How the elements are linked:
at | e y c r
j916 | j257 j535 j462 j99
j669 | j95 j585 j570 j810
j136 | j849 j529 j97 j75
j969 | j29 j665 j334 j376
j729 | j99 j519 j906 j159
j819 | j263 j810 j585 j721
j880 | j159 j462 j299 j535
j257 | j544 j880 j370 j916
j510 | j310 j671 j545 j477
j113 | j570 j448 j895 j378
j651 | j553 j525 j641 j58
j519 | j619 j655 j449 j370
j479 | j968 j27 j573 j868
j799 | j462 j460 j435 j906
j227 | j534 j293 j721 j922
j544 | j641 j159 j519 j257
j775 | j187 j721 j810 j293
j171 | j236 j152 j367 j732
j915 | j657 j262 j709 j356
j968 | j549 j612 j356 j479
j810 | j669 j849 j113 j837
j585 | j209 j113 j363 j849
j664 | j602 j515 j916 j644
j732 | j171 j445 j908 j40
j29 | j883 j618 j21 j969
j405 | j922 j263 j95 j187
j514 | j587 j631 j185 j236
j987 | j185 j104 j997 j367
j639 | j82 j187 j263 j534
j483 | j317 j376 j665 j895
j545 | j942 j94 j602 j491
j486 | j247 j356 j262 j612
j535 | j880 j799 j929 j619
j378 | j113 j97 j883 j529
j490 | j671 j611 j553 j103
j644 | j664 j641 j99 j525
j174 | j376 j864 j587 j816
j847 | j697 j82 j922 j932
j385 | j908 j407 j510 j996
j964 | j914 j510 j588 j407
j232 | j529 j483 j969 j363
j618 | j816 j334 j236 j665
j183 | j997 j184 j103 j310
j376 | j969 j52 j45 j174
j141 | j449 j479 j612 j273
j994 | j709 j227 j775 j311
j534 | j639 j775 j819 j227
j491 | j545 j553 j664 j611
j837 | j810 j136 j378 j154
j152 | j374 j908 j914 j445
j407 | j964 j477 j671 j997
j641 | j515 j729 j619 j544
j154 | j837 j75 j529 j209
j529 | j378 j317 j29 j232
j665 | j618 j45 j171 j52
j570 | j75 j363 j483 j113
j462 | j370 j929 j273 j799
j317 | j97 j969 j618 j483
j21 | j864 j236 j631 j334
j95 | j242 j209 j75 j669
j508 | j477 j103 j611 j184
j996 | j385 j997 j477 j104
j209 | j154 j570 j232 j585
j293 | j775 j242 j837 j582
j188 | j337 j709 j639 j262
j816 | j174 j21 j514 j618
j619 | j535 j906 j460 j519
j363 | j232 j895 j376 j448
j97 | j448 j29 j816 j317
j45 | j334 j732 j152 j587
j82 | j311 j405 j582 j639
j883 | j895 j816 j864 j29
j515 | j892 j99 j535 j641
j27 | j612 j337 j847 j657
j849 | j585 j378 j448 j136
j435 | j273 j247 j657 j549
j40 | j732 j185 j385 j631
j448 | j363 j883 j174 j97
j895 | j483 j174 j52 j883
j929 | j299 j435 j868 j460
j932 | j847 j639 j405 j709
j24 | j611 j58 j525 j225
j184 | j508 j942 j24 j588
j460 | j929 j549 j247 j449
j356 | j915 j697 j994 j573
j310 | j183 j588 j942 j510
j187 | j405 j819 j669 j775
j587 | j45 j40 j445 j514
j104 | j996 j183 j508 j914
j697 | j262 j311 j227 j847
j868 | j479 j657 j337 j247
j370 | j519 j299 j141 j462
j657 | j27 j188 j932 j915
j75 | j136 j232 j317 j570
j185 | j445 j996 j407 j987
j671 | j588 j491 j94 j490
j247 | j868 j915 j188 j486
j299 | j655 j273 j479 j929
j477 | j510 j490 j491 j508
j573 | j356 j847 j311 j337
j103 | j490 j24 j651 j942
j94 | j225 j664 j892 j553
j612 | j486 j573 j697 j27
j721 | j819 j837 j849 j242
j549 | j435 j486 j915 j968
j367 | j987 j914 j183 j908
j225 | j24 j602 j470 j94
j582 | j293 j95 j154 j263
j159 | j729 j370 j655 j880
j58 | j651 j470 j544 j602
j892 | j470 j916 j880 j515
j262 | j188 j994 j534 j697
j445 | j152 j385 j964 j185
j525 | j644 j544 j729 j470
j655 | j906 j141 j968 j299
j914 | j104 j310 j184 j964
j374 | j631 j367 j104 j152
j864 | j52 j514 j40 j21
j908 | j367 j964 j310 j385
j470 | j525 j257 j159 j892
j273 | j141 j868 j27 j435
j337 | j573 j932 j82 j188
j99 | j916 j619 j799 j729
j906 | j799 j449 j549 j655
j611 | j491 j651 j644 j24
j242 | j721 j154 j136 j95
j334 | j21 j171 j374 j45
j311 | j994 j922 j293 j82
j236 | j514 j374 j987 j171
j52 | j665 j587 j732 j864
j942 | j103 j225 j58 j545
j922 | j227 j582 j242 j405
j553 | j94 j644 j515 j651
j602 | j58 j892 j257 j664
j263 | j582 j669 j209 j819
j997 | j407 j508 j490 j183
j449 | j460 j968 j486 j141
j588 | j184 j545 j225 j671
j631 | j40 j987 j996 j374
j709 | j932 j534 j187 j994

The rows follow the links: the fewer symbols apart two elements are, the more alike their rows tend to be.

Each row is also shifted at random along 7 hidden directions that mean nothing.

Rows with their elements:
-4,3,6,-13,8,-29,-64,15,-4,-15,-43,65,5,-57,11,29,-39,-60,9,36,7,-8,69,-7: j27
-2,16,3,-88,-100,-18,-78,33,-50,6,-46,54,-24,40,-57,-1,-15,-30,-11,77,14,-5,33,40: j968
-26,-7,1,12,-5,10,-75,-10,33,-62,-20,13,-6,17,-1,43,8,-43,44,-92,-25,-48,35,8: j405
-13,3,3,32,30,-10,9,-14,-28,-39,-38,56,-15,1,43,29,-18,-61,-15,-32,20,-24,23,41: j262
-1,-60,-16,15,-14,-4,15,-33,-53,-10,67,-66,-58,-14,43,28,-8,-29,24,57,-15,-9,18,-28: j334
-6,3,18,1,23,-19,-41,-4,-12,-31,-37,61,0,2,38,24,-27,-71,-21,7,25,-15,9,51: j356
21,42,41,-87,-33,28,-58,-10,-28,41,-44,26,-6,55,18,-34,43,14,-69,6,-13,45,-54,57: j880
-29,1,20,-27,-12,-13,6,-13,-27,-32,40,-29,12,24,6,1,-20,66,-59,-12,32,-42,-65,-20: j376
-39,34,-7,-32,140,5,46,19,71,-52,9,-4,12,6,46,16,-11,79,-18,-68,33,-56,-32,-48: j529
-4,-11,38,-57,-61,20,17,-9,-31,14,41,-63,-24,-12,-27,-24,29,56,-32,4,-18,5,-70,-13: j374
-2,57,22,18,46,-4,-75,10,1,-6,-65,73,-48,28,38,25,-12,22,17,2,37,-8,11,-4: j486
22,37,-23,-61,-58,-3,25,-33,27,64,-29,24,36,-3,-13,-50,4,39,-7,36,-26,45,12,0: j515
-24,15,-28,1,21,-8,16,-24,7,-39,-37,47,18,-4,34,25,-19,-29,-7,-29,-6,-38,53,7: j709
26,38,1,2,-2,-23,4,7,0,78,-17,21,27,-101,-23,-27,-29,96,-2,12,7,52,47,-116: j611
-36,83,-44,-41,-24,-10,-93,-25,15,-20,-63,56,52,44,9,18,-18,99,-16,-19,-16,-56,71,-76: j994
-7,-19,-12,3,-19,7,33,-36,16,-4,54,-62,-16,14,14,-4,6,39,23,7,-14,-13,-33,-23: j587
12,-55,11,-21,12,9,-47,-13,52,-1,66,-73,53,22,16,-14,16,-46,-9,-8,-25,21,-56,31: j152
21,50,22,-3,-51,18,12,-15,-19,61,-51,29,-43,-59,-14,-23,27,56,27,31,-33,42,24,-38: j99
33,23,6,-24,42,-18,-60,11,41,61,2,7,34,-8,9,-25,-20,60,-10,-26,23,59,-6,-58: j942
12,12,-17,-25,93,8,40,46,-20,7,-54,59,-23,-32,21,15,1,-48,-17,-72,6,25,84,-7: j141
19,-4,-4,-16,-23,13,-5,28,-46,46,32,-46,-22,66,-31,-25,25,48,-24,14,10,37,-33,-10: j407
-34,38,-23,2,-27,2,-6,-28,45,-44,-39,35,19,39,-12,11,1,26,23,-68,-11,-55,14,10: j639
-1,69,-13,-36,-13,3,-25,21,-36,26,-69,61,-34,37,-2,-3,2,49,-7,86,11,1,35,-10: j273
33,10,-28,11,-16,-17,34,-23,-19,67,-14,21,15,-48,8,-24,-17,15,0,28,-11,56,59,-44: j602
37,-29,31,-22,-92,11,11,8,-92,48,-22,13,-106,-42,-50,-5,25,-52,22,-77,-19,65,48,11: j544
19,59,-19,21,131,25,-5,13,-2,28,-65,52,10,12,83,7,22,9,-30,2,-6,32,48,-18: j655
45,-44,15,-9,-3,-20,-59,14,-25,49,36,-23,-50,1,19,-4,-16,-59,29,103,19,65,-3,11: j671
-42,52,33,10,1,33,-63,0,-31,-52,-30,3,-26,33,12,34,31,81,-22,-22,-12,-68,-27,-33: j721
-14,-50,31,32,61,-13,-40,11,-6,-55,50,-29,-34,-2,35,41,-23,-44,3,-53,37,-29,-28,0: j895
-5,31,9,-53,51,-16,-91,9,9,-15,-51,68,11,6,53,22,-30,-29,-25,31,19,-7,31,8: j612
30,-28,-28,39,55,9,-11,10,25,33,48,-53,29,61,24,-15,16,-14,6,31,-1,44,-24,11: j964
-43,43,16,-25,36,2,55,10,40,-45,9,-9,-14,34,-6,-3,-4,109,-11,-11,44,-65,-83,-12: j232
-18,54,15,19,-72,-23,-49,-1,42,-16,-57,69,45,41,-66,-14,-19,41,9,-28,31,-34,-22,33: j915
27,5,-1,50,4,12,46,24,-6,49,23,-32,-54,52,-33,-26,24,57,36,-12,30,43,-43,-7: j310
38,-31,-16,20,21,-25,35,11,65,52,36,-20,22,-51,-13,-30,-23,-28,55,70,9,55,4,-8: j588
33,-28,10,-28,-66,-14,-35,33,-17,52,33,-28,-33,31,-65,-28,-3,-2,22,18,25,54,-19,6: j184
36,-8,9,23,13,16,-96,11,-4,22,-32,26,23,45,11,1,30,-88,-9,-29,-21,52,20,59: j370
-25,-52,32,-14,15,-14,31,17,24,-60,52,-29,-3,2,-15,8,-20,-48,-12,-52,39,-38,-72,54: j317
39,-15,18,-18,27,-16,-31,15,22,49,20,-5,-2,-1,4,-24,-14,-6,-1,-15,30,64,-25,-1: j103
-24,-20,13,9,53,-12,20,-8,-4,-41,43,-29,8,-21,35,19,-27,23,-33,-37,29,-34,-35,-31: j969
-33,2,7,57,-34,14,-114,12,19,-62,-5,-13,30,51,-44,37,18,2,28,-61,-23,-61,5,-3: j242
18,38,-6,73,-20,17,8,12,13,29,-52,42,21,42,-39,-23,30,1,17,-8,-5,25,-1,47: j906
-33,-20,-17,-19,57,4,7,49,-21,-55,14,-15,-21,-13,-11,45,-6,-2,-3,-75,7,-53,56,-53: j75
-13,36,16,43,37,-12,8,-10,19,-30,-51,69,7,5,24,11,-18,-9,-7,-47,33,-24,-8,33: j573
-12,86,-7,-29,28,-13,-4,11,35,13,-74,78,9,-31,9,-3,-23,76,8,62,15,-17,35,-46: j868
8,-25,40,26,-29,25,11,-19,-20,5,48,-66,-68,11,2,-4,36,24,25,2,-9,9,-75,6: j631
-43,25,29,4,-16,24,14,-3,16,-58,-22,4,5,-15,-24,14,24,36,-5,-53,-20,-65,-32,2: j263
20,11,-4,23,44,19,41,25,-31,16,-45,43,-16,20,12,-3,23,-57,-18,-18,2,32,23,56: j299
48,-26,11,61,18,-10,0,-19,-23,46,12,10,-25,32,32,-17,-3,-57,1,-31,29,75,-22,50: j553

Complete each set of four: the symbols that take the first to the second take the third to the fourth, perhaps in another order.
Answer with the element's name.
19,23,15,11,-39,24,-16,27,-111,34,-54,38,-63,4,-14,5,30,-20,-19,51,-11,32,42,13
to -9,3,12,15,7,-24,3,13,15,-26,-44,67,20,-55,-18,14,-33,-52,5,-58,17,-15,40,17
as -36,-16,-27,25,52,8,68,15,22,-61,17,-20,25,8,8,19,0,-26,-2,29,-1,-60,-6,23
to j376

-34,-6,-3,-4,-19,6,36,-31,71,-62,-13,11,30,2,-3,4,8,-44,26,-15,-24,-58,-30,69
to -25,11,20,76,44,-12,-2,-5,32,-37,24,-20,-23,-22,19,25,-24,63,46,22,31,-50,-36,-53
as -22,37,-19,38,51,-5,40,-28,29,-38,-45,59,26,16,44,13,-14,-2,-11,-51,13,-37,13,25
to j75

-36,-10,-17,-1,-36,3,-13,15,-26,-53,20,-27,-8,70,-20,19,3,-5,0,93,6,-66,-22,32
to -20,-42,7,23,-55,-26,7,-19,-36,-31,58,-44,2,-19,-9,12,-32,-8,-4,77,16,-40,-32,-4
as -3,-35,2,-31,-30,9,-22,-15,-3,-1,54,-66,-22,7,-9,4,13,23,12,-56,-21,1,-10,-37
to j407

21,57,5,-63,-62,13,13,-34,10,60,-38,26,-1,51,-9,-53,25,74,-22,-4,-7,44,-42,23
to 23,-13,-15,13,91,16,41,40,-33,13,-43,45,-10,-41,30,16,13,-94,-20,-52,-10,43,84,18
as 7,-10,10,-35,-17,14,-52,10,5,24,41,-60,48,10,-25,-18,23,52,-36,-33,-25,19,-32,-41
to j588

-42,-2,-38,2,40,-2,73,25,29,-48,11,-15,32,-41,-18,19,-12,19,13,29,-8,-65,37,-41
to -26,-40,12,-58,-42,-32,-98,22,-24,-38,46,-31,26,-25,-34,30,-43,-5,-25,-8,10,-39,17,-53
as 21,60,17,78,0,29,17,8,-49,46,-70,43,-45,-30,-5,-2,36,47,17,29,-17,31,29,-25
to j968

6,-9,12,-30,-38,-10,-26,43,2,-12,-39,56,-23,58,-64,-4,-3,-74,11,-84,33,10,4,89
to -37,40,2,16,18,16,-92,-18,49,-49,-26,7,32,10,28,33,10,42,22,9,-33,-65,6,-35
as 34,3,2,-29,-13,-31,-67,14,-25,72,3,6,9,-91,-4,-8,-36,32,4,71,-2,58,68,-104
to j799

30,23,10,-38,-6,15,-20,-25,21,46,-30,21,-4,12,29,-26,25,-9,-4,0,-22,53,-9,29
to 15,-1,-3,-22,-17,12,12,25,-36,8,-35,36,-3,72,-14,-18,21,-76,-36,14,11,27,-11,106
as 5,-31,9,-29,-29,9,-53,-28,5,7,56,-69,-8,15,27,-3,15,4,9,74,-28,4,-44,-8
to j407

6,-36,19,-16,11,17,39,-21,-39,10,50,-66,-60,-83,48,11,12,-1,10,81,-33,10,-6,-48
to 39,-24,16,15,-33,-27,-39,3,25,53,25,-8,9,-3,-24,-28,-21,-22,27,49,24,59,-25,18
as 30,-44,7,122,9,17,-58,5,-15,22,49,-67,-30,-22,0,23,22,-15,69,18,-26,30,18,-51
to j553

-31,-25,1,-68,-13,3,-18,-25,32,-65,0,4,34,-7,29,18,-1,-86,-15,32,-36,-52,-5,64
to -22,-16,31,-4,3,24,-18,-19,-53,-66,-17,13,-103,27,52,50,23,-67,10,-35,-5,-43,-3,55
as -5,59,17,79,60,-2,92,9,56,-5,-66,77,-38,-45,-2,-2,-7,31,59,-28,36,-12,-6,11
to j479

40,14,-3,53,0,-10,-7,-10,-27,63,-13,22,-15,-3,1,-14,-5,28,7,-63,15,65,30,-38
to 13,49,7,12,-80,9,38,-1,18,56,-55,33,50,-82,-68,-43,20,44,14,55,-46,27,26,-19
as -48,-2,-1,-38,-5,10,55,24,-52,-46,-10,-5,23,-136,-21,30,-1,10,-37,39,-48,-67,70,-73
to j317

-11,36,0,-102,-6,-15,22,24,11,1,-52,68,15,-6,-11,-17,-19,-8,-39,41,19,-7,8,37
to -24,15,-35,-15,1,-22,0,-30,16,-33,-34,50,62,-4,34,11,-31,-36,-24,43,-6,-37,43,23
as 33,3,26,-34,-12,-18,-23,4,-28,61,7,5,-7,-16,1,-29,-15,20,-32,18,28,59,-24,-13
to j515

-40,1,-24,-69,-26,0,-95,44,-41,-48,10,-19,9,65,-36,35,-7,34,-28,-4,2,-61,37,-43
to -26,-23,44,-17,16,-7,19,18,-86,-37,33,-25,-64,-53,3,32,-20,37,-44,-70,33,-35,-14,-60
as 22,26,20,-3,6,28,-10,4,-24,19,-43,34,3,93,18,-26,42,-36,-53,12,6,36,-58,112
to j247

-25,-16,0,-56,-63,-9,42,-26,-59,-48,-19,36,-18,38,12,6,-9,-79,-51,34,8,-38,-13,103
to -42,13,-27,7,-79,1,-58,24,-27,-42,2,-21,26,43,-67,22,-1,46,9,61,-16,-75,27,-33
as -33,-23,-18,3,-48,-6,115,-23,2,-47,-20,22,-14,-110,-18,19,-15,-69,44,41,-39,-54,62,16
to j570

-34,6,-15,-30,-53,-2,9,-33,47,-53,-20,20,31,12,-12,7,-3,-28,19,16,-25,-59,0,52
to -43,18,8,-30,20,25,7,17,-62,-54,-4,-12,-15,30,20,28,19,30,-58,25,-1,-64,-19,-3
as -10,13,3,-2,-46,-33,-33,-7,59,-21,-36,61,69,8,-30,-14,-34,-50,9,53,19,-23,-12,72
to j639

